What each symbol does to the nodes:
mib γ nuf
mib ψ nar
mib α rep
mib σ mur
mib θ lut
mib λ guk
gat γ bav
gat ψ nuf
gat α sov
gat σ rep
gat θ mib
gat λ tuz
pog γ kod
pog ψ puz
pog α dav
pog σ gat
pog θ tuz
pog λ zes
koz γ dav
koz ψ gat
koz α zes
koz σ nez
koz θ pil
koz λ dun
lor γ zus
lor ψ nub
lor α sos
lor σ gur
lor θ saf
lor λ gup
muk γ rep
muk ψ mur
muk α guk
muk σ kub
muk θ fiz
muk λ guf
nam γ kab
nam ψ goz
nam α nor
nam σ det
nam θ sel
nam λ zag
lev γ sel
lev ψ lor
lev α lun
lev σ muz
lev θ mek
lev λ zed
sos γ zed
sos ψ fam
sos α dos
sos σ ren
sos θ gur
sos λ lor
zun γ zag
zun ψ lus
zun α nov
zun σ lev
zun θ zed
zun λ goz
bav γ zes
bav ψ nez
bav α dun
bav σ bim
bav θ nuf
bav λ puz
guf γ mib
guf ψ lut
guf α muk
guf σ fiz
guf θ buk
guf λ fet
mur γ fet
mur ψ ret
mur α nus
mur σ rok
mur θ lam
mur λ lut
nus γ guf
nus ψ buk
nus α nar
nus σ sog
nus θ rok
nus λ mur
lun γ det
lun ψ sos
lun α lus
lun σ gup
lun θ muz
lun λ lev
lut γ nar
lut ψ sog
lut α mur
lut σ lam
lut θ kab
lut λ kub
ren γ mek
ren ψ nit
ren α nub
ren σ nof
ren θ dip
ren λ gur
zag γ zit
zag ψ zum
zag α nam
zag σ sel
zag θ lus
zag λ nas
nof γ nav
nof ψ dav
nof α ges
nof σ zes
nof θ koz
nof λ dip
guk γ lup
guk ψ nus
guk α mib
guk σ lut
guk θ kub
guk λ muk
nub γ muz
nub ψ nav
nub α fam
nub σ ges
nub θ nof
nub λ ren
kab γ sog
kab ψ nas
kab α lam
kab σ zun
kab θ goz
kab λ zit
rep γ bim
rep ψ fet
rep α lup
rep σ nus
rep θ mur
rep λ mib
mek γ lor
mek ψ saf
mek α muz
mek σ nav
mek θ nit
mek λ fam
ret γ kub
ret ψ zit
ret α buk
ret σ nam
ret θ zag
ret λ sog
lus γ zum
lus ψ dos
lus α sel
lus σ lor
lus θ gup
lus λ lun
nav γ gur
nav ψ tik
nav α ras
nav σ vom
nav θ dav
nav λ nit
zum γ nov
zum ψ lev
zum α goz
zum σ zus
zum θ dos
zum λ det
tuz γ puz
tuz ψ lup
tuz α gat
tuz σ mib
tuz θ guk
tuz λ nez
nuf γ nez
nuf ψ muk
nuf α bim
nuf σ fet
nuf θ nar
nuf λ lup
sog γ fiz
sog ψ nor
sog α ret
sog σ zag
sog θ nas
sog λ rok
nov γ nam
nov ψ sel
nov α nas
nov σ lun
nov θ lev
nov λ zun
lam γ ret
lam ψ zag
lam α rok
lam σ nov
lam θ zun
lam λ kab
gur γ fam
gur ψ ges
gur α ren
gur σ dip
gur θ tik
gur λ saf
zit γ rok
zit ψ nov
zit α kab
zit σ goz
zit θ zum
zit λ nor
kub γ nus
kub ψ rok
kub α lut
kub σ kab
kub θ zit
kub λ fiz
lup γ pil
lup ψ guf
lup α nuf
lup σ nar
lup θ nus
lup λ rep
dip γ nit
dip ψ pog
dip α nof
dip σ koz
dip θ dun
dip λ tik
pil γ gat
pil ψ mib
pil α nez
pil σ muk
pil θ guf
pil λ bim
buk γ lut
buk ψ kab
buk α fiz
buk σ nor
buk θ nam
buk λ ret
kod γ nof
kod ψ koz
kod α tik
kod σ bav
kod θ puz
kod λ vom
vom γ dip
vom ψ dun
vom α kod
vom σ puz
vom θ sov
vom λ dav
nas γ nor
nas ψ det
nas α zag
nas σ lus
nas θ lun
nas λ nov
zes γ vom
zes ψ sov
zes α pog
zes σ tuz
zes θ nez
zes λ koz
ras γ ren
ras ψ dip
ras α saf
ras σ kod
ras θ vom
ras λ nav
tik γ ges
tik ψ zes
tik α dip
tik σ dun
tik θ bav
tik λ kod
zed γ lus
zed ψ gup
zed α lev
zed σ mek
zed θ fam
zed λ zus
muz γ sos
muz ψ gur
muz α gup
muz σ ras
muz θ nav
muz λ mek
fiz γ mur
fiz ψ lam
fiz α kub
fiz σ zit
fiz θ nor
fiz λ buk
dun γ pog
dun ψ tuz
dun α koz
dun σ pil
dun θ bim
dun λ bav
goz γ nas
goz ψ lun
goz α zun
goz σ zed
goz θ zus
goz λ zum
puz γ koz
puz ψ pil
puz α bav
puz σ nuf
puz θ lup
puz λ sov
rok γ buk
rok ψ nam
rok α sog
rok σ nas
rok θ nov
rok λ lam
dos γ lev
dos ψ mek
dos α zus
dos σ nub
dos θ ren
dos λ sos
saf γ nub
saf ψ nof
saf α gur
saf σ tik
saf θ kod
saf λ ras
nit γ saf
nit ψ kod
nit α nav
nit σ dav
nit θ pog
nit λ ges
sel γ goz
sel ψ zus
sel α det
sel σ sos
sel θ lor
sel λ lus
det γ zun
det ψ zed
det α zum
det σ dos
det θ sos
det λ sel
nar γ muk
nar ψ fiz
nar α fet
nar σ ret
nar θ sog
nar λ nus
fam γ gup
fam ψ ras
fam α mek
fam σ nit
fam θ ges
fam λ nub
zus γ lun
zus ψ muz
zus α zed
zus σ fam
zus θ nub
zus λ dos
sov γ dun
sov ψ bim
sov α puz
sov σ lup
sov θ rep
sov λ gat
ges γ ras
ges ψ vom
ges α nit
ges σ pog
ges θ zes
ges λ nof
nor γ lam
nor ψ zun
nor α zit
nor σ zum
nor θ det
nor λ nam
dav γ tik
dav ψ bav
dav α vom
dav σ sov
dav θ gat
dav λ pog
nez γ sov
nez ψ rep
nez α tuz
nez σ guk
nez θ muk
nez λ pil
gup γ dos
gup ψ ren
gup α lor
gup σ saf
gup θ ras
gup λ muz
bim γ tuz
bim ψ guk
bim α pil
bim σ guf
bim θ fet
bim λ nuf
fet γ guk
fet ψ kub
fet α guf
fet σ buk
fet θ ret
fet λ nar

The rows follow the links: the fewer symbols apart two nodes are, the more alike their rows tend to be.

Each row is also shifted at random along 5 hidden directions that mean nothing.

Each row, then its node:
-171 142 -171 -589 -528 27 580 196 -17 -227 380 -262 166 -997 214 161 275 -565 -358 174 -394 567 198 -59 -171 257 478: vom
264 -43 -116 -80 -6 225 191 34 -107 -257 -111 38 242 -211 -13 134 -207 31 4 306 141 11 326 26 -193 3 -49: gat
314 27 -52 -24 -434 5 293 376 126 -123 100 -273 46 -520 185 83 345 90 -313 54 -69 -224 141 86 -70 14 -114: ges
-689 226 -86 -21 -89 218 -175 128 216 -267 230 -78 226 137 97 4 332 -24 -83 269 -52 282 175 30 -212 39 278: koz
924 -80 -28 -145 450 -152 125 -278 60 192 -146 333 -89 1 -207 153 -477 -78 297 -72 364 354 -143 37 58 72 -71: rok
-101 -82 -7 -208 157 -80 99 -405 560 40 22 228 -61 -139 -212 26 -277 -395 222 -47 -90 373 -85 -130 30 134 454: ret
199 29 130 19 -258 -222 70 83 -93 164 -50 -80 -258 -43 -32 144 -278 -42 -81 -318 -50 -6 -247 -10 222 -86 401: zed
-21 -203 155 -125 -697 -211 362 -199 386 95 92 -101 -254 -648 -208 57 -30 -336 -183 -360 -479 -169 -157 -308 214 4 679: nas
201 164 -184 -156 237 130 84 126 206 -176 96 82 253 -107 81 173 91 95 39 332 387 377 193 180 -272 105 -224: dun
428 245 -40 -34 528 -136 -118 366 -663 186 -160 13 -25 391 296 72 -419 131 56 -33 398 280 -164 339 67 -55 -269: gur
-811 -66 -42 162 127 200 -210 -268 -1 -128 -36 243 152 352 -292 44 -10 228 205 191 212 15 124 -57 -127 -68 -47: nar
107 25 85 -183 488 -279 92 -38 285 282 -237 123 -239 80 37 67 -775 -311 210 -251 139 304 -250 132 201 78 317: zum
-846 263 -195 -219 123 146 -2 84 -303 -231 127 72 281 22 -22 258 -99 -33 34 354 301 672 178 110 -240 16 233: bav
933 -191 -14 195 -40 302 -109 -87 -202 -234 -130 -47 213 154 -2 -260 37 53 -5 241 -274 -508 323 -120 -148 -96 -220: lup
-273 -75 -177 -236 264 41 238 -288 -556 -38 -59 324 163 -177 -289 256 -323 66 253 204 426 385 133 -11 -140 21 -227: nus
-465 89 43 -201 -19 -314 211 126 -83 201 -37 9 -235 -197 3 251 -410 -118 -49 -260 158 355 -270 102 190 -12 357: dos
-273 54 -77 135 410 221 -281 -183 206 -136 -95 261 218 513 -190 60 -162 193 307 270 383 203 137 52 -186 -38 -68: muk
-419 -56 74 48 -130 -9 -237 -417 443 79 244 107 -91 125 -256 -188 500 -39 106 -103 -260 65 -164 -231 75 63 138: sog
-695 70 120 47 -31 -199 -54 168 -183 194 -52 -137 -211 91 129 -32 -103 -32 -101 -257 -82 -54 -223 55 187 -55 82: lor
374 147 61 99 148 -92 -180 328 -105 148 -25 -150 -87 289 281 -110 17 52 -111 -150 -18 -42 -147 154 91 -33 -97: ren
157 -18 159 92 -702 -170 -66 -4 -271 120 224 -229 -283 -116 -57 -72 430 -17 -294 -380 -505 -184 -264 -234 259 -125 356: lun
-188 74 -123 -74 330 182 -50 -169 387 -199 41 184 249 133 -115 45 -65 -71 198 324 208 393 167 39 -245 87 118: mib
-195 -208 -4 -35 152 87 15 -342 -337 -31 -173 168 46 98 -213 -76 -493 -204 191 35 -114 -56 87 -150 -29 -25 132: kub
266 238 -50 -37 42 -83 -33 381 -1041 83 75 -122 -10 134 223 116 159 308 -137 4 300 187 -86 197 -1 -84 -421: ras
-341 17 -35 98 -371 298 -102 38 -684 -342 16 -118 243 157 -39 53 -187 7 -162 230 -218 -27 284 -105 -145 -198 483: puz

In each set, the symbols that take the first to the second take the third to the fourth, perhaps in another order. Give the fourth.
Answer with the node's name.
-122 -46 253 370 -508 -83 -374 43 -583 175 19 -217 -259 392 -36 -162 256 235 -202 -397 -391 -527 -265 -161 279 -274 160
: 20 25 55 -53 130 -237 100 181 -543 252 -132 -48 -208 -27 171 16 -187 47 -47 -235 144 -64 -206 113 187 -42 -282
:: 165 -21 -57 -27 -213 203 115 46 -61 -304 -97 -56 222 -144 -51 157 -306 -62 -79 260 1 -41 304 -25 -177 -74 311
: pil

-44 64 -115 17 5 211 -3 87 244 -246 44 17 249 -31 0 119 112 141 -10 308 216 39 263 62 -225 -5 -80
: -60 -155 -24 295 -70 244 -234 -244 246 -180 -19 146 138 282 -280 -46 268 324 140 185 82 -355 159 -128 -127 -96 -179
:: 310 -54 172 78 -345 -139 79 214 117 119 -51 -288 -222 -200 213 -174 -51 -196 -251 -298 -458 -422 -130 -70 204 -21 253
: kod

364 -139 -54 106 -335 280 25 34 -788 -291 -104 -116 233 -20 -33 -16 -118 106 -154 220 -161 -361 348 -130 -151 -178 -31
: 337 -250 99 122 -79 91 -154 -419 -503 20 -95 41 -48 232 -228 -310 -65 -109 87 -92 -435 -398 39 -293 80 -105 -36
:: 329 101 101 60 228 -123 -109 308 93 150 -211 -163 -174 216 309 -98 -424 -150 -61 -183 -93 -94 -143 163 141 -20 169
: bav

-594 49 1 55 -422 140 33 298 -30 -193 120 -318 112 -179 229 -98 289 -48 -318 92 -359 -260 171 -11 -53 -34 92
: -197 17 -111 -29 140 244 -150 -169 -118 -213 122 82 230 143 -63 -103 301 26 82 309 4 174 203 -57 -204 64 -174
:: -120 98 39 -170 -193 -269 93 -24 120 230 235 -41 -234 -261 -4 70 330 -86 -86 -273 -47 334 -339 -62 174 114 138
: ges

-765 -88 193 384 126 -75 -404 -195 183 174 -150 131 -181 598 -223 -72 -81 271 172 -231 84 -308 -244 -82 191 -175 -10
: -327 48 170 346 258 -140 -519 -22 56 303 15 10 -236 661 60 -292 404 288 79 -276 -22 -263 -357 39 213 -45 -399
:: 547 -34 87 43 257 -257 117 214 -28 254 -284 18 -246 5 124 87 -494 100 44 -254 260 -228 -186 195 212 -41 -200
: gur

-328 8 -73 -174 -222 210 71 -177 564 -325 144 8 223 -195 -107 25 -77 -400 -27 241 -303 322 217 -170 -205 80 765
: 711 110 -35 -278 332 -341 220 -6 -471 359 75 153 -206 -214 36 158 164 117 81 -202 407 413 -303 161 152 146 -607
:: -300 272 -100 -1 7 -77 18 387 470 44 246 -94 14 -159 210 185 683 344 -116 68 384 203 -91 264 -74 122 -420
: nar

389 -198 150 100 -425 -112 36 -235 -283 72 -67 40 -209 -118 -293 74 -215 2 -42 -287 -164 -234 -144 -219 196 -147 364
: -479 139 87 -44 19 -254 -85 50 -51 222 48 35 -243 183 0 126 -148 -27 14 -259 131 358 -303 59 217 -39 339
:: -269 147 -51 173 -81 246 -258 163 793 -240 168 -149 227 163 161 -160 523 28 -127 244 -190 -114 180 22 -187 58 79
: lup

-205 -265 -33 -91 -255 102 165 -352 -352 -90 9 98 61 -282 -281 -24 -83 -152 37 56 -249 -68 140 -251 -20 -37 127
: -509 -28 26 -166 312 -265 97 -124 -602 286 -104 173 -204 32 -75 56 -352 -52 173 -240 194 264 -258 15 166 25 -149
:: -295 -9 -5 -213 -99 -242 199 -245 315 133 128 205 -178 -324 -315 292 -33 -116 104 -177 196 521 -233 -89 115 78 379
: zed

-495 -81 -22 -109 255 20 -82 -417 -172 70 77 196 -10 133 -205 -161 123 -110 216 6 -87 170 -74 -168 9 95 -162
: 297 -125 100 70 -288 -82 -72 -297 297 78 99 85 -125 -18 -304 10 133 -35 51 -181 -186 -49 -168 -243 155 -44 366
:: -182 -56 -21 143 173 303 -202 -78 364 -236 -92 12 247 304 42 -211 -36 -48 112 296 -148 -201 274 -23 -181 16 5
: guk

-296 -174 31 13 465 79 -44 -335 -42 -39 -395 253 52 334 -199 -13 -992 -243 332 57 53 14 114 -65 -11 -40 350
: -41 33 145 -60 -201 -211 -6 -19 -280 189 70 -100 -259 6 -4 -13 -127 -217 -86 -335 -284 137 -274 -118 231 -56 480
:: -397 152 77 -76 217 -203 -5 240 499 181 -78 -104 -183 66 270 -36 -337 -277 -7 -179 -62 151 -195 179 140 78 315
: koz

-340 126 -58 62 69 165 -147 224 336 -139 74 -179 170 103 291 -189 355 -14 -122 212 -170 -141 168 93 -149 71 -204
: 177 -5 -130 23 508 245 -160 -108 -606 -125 -84 172 283 358 37 -140 -23 164 216 338 222 45 227 80 -223 25 -600
:: -345 -14 52 -52 457 -262 2 -90 -8 300 -142 172 -208 140 -5 -12 -358 -64 214 -230 165 123 -283 90 169 71 -138
: mek

510 -212 103 88 -81 -173 85 -191 -273 166 -184 114 -210 -41 -244 90 -374 69 67 -276 75 -233 -145 -93 199 -129 35
: 262 -125 31 -35 460 -270 147 -103 582 338 -138 220 -212 -120 -31 10 -25 101 244 -211 370 -105 -246 134 144 153 -553
:: -67 -14 -111 -19 126 233 58 13 -413 -212 -160 43 241 62 -17 66 -313 48 39 283 151 -38 314 36 -195 -58 -91
: bim

272 -148 -63 121 -135 275 -28 -67 70 -225 34 -72 243 -75 5 -208 385 74 -41 262 -254 -442 294 -113 -199 44 -334
: 288 -157 19 347 -20 323 -133 59 650 -288 -282 -59 218 188 -8 -119 -305 67 10 237 -107 -609 365 1 -135 -118 141
:: -588 67 92 3 120 -213 -169 -56 60 242 78 15 -228 229 39 -72 76 -91 37 -272 -94 193 -313 -41 205 43 120
: zun

279 95 -119 87 111 198 -82 128 86 -178 91 -7 250 111 67 26 327 246 -1 298 235 45 218 129 -231 30 -335
: 391 170 -118 -159 375 137 48 213 -252 -138 -75 -49 220 85 240 29 -337 -88 28 291 180 279 204 219 -177 73 -100
:: 880 -146 50 68 -47 -132 18 -252 -306 142 -24 182 -149 -4 -274 63 11 161 112 -182 148 -89 -146 -137 142 -97 -196
: sog

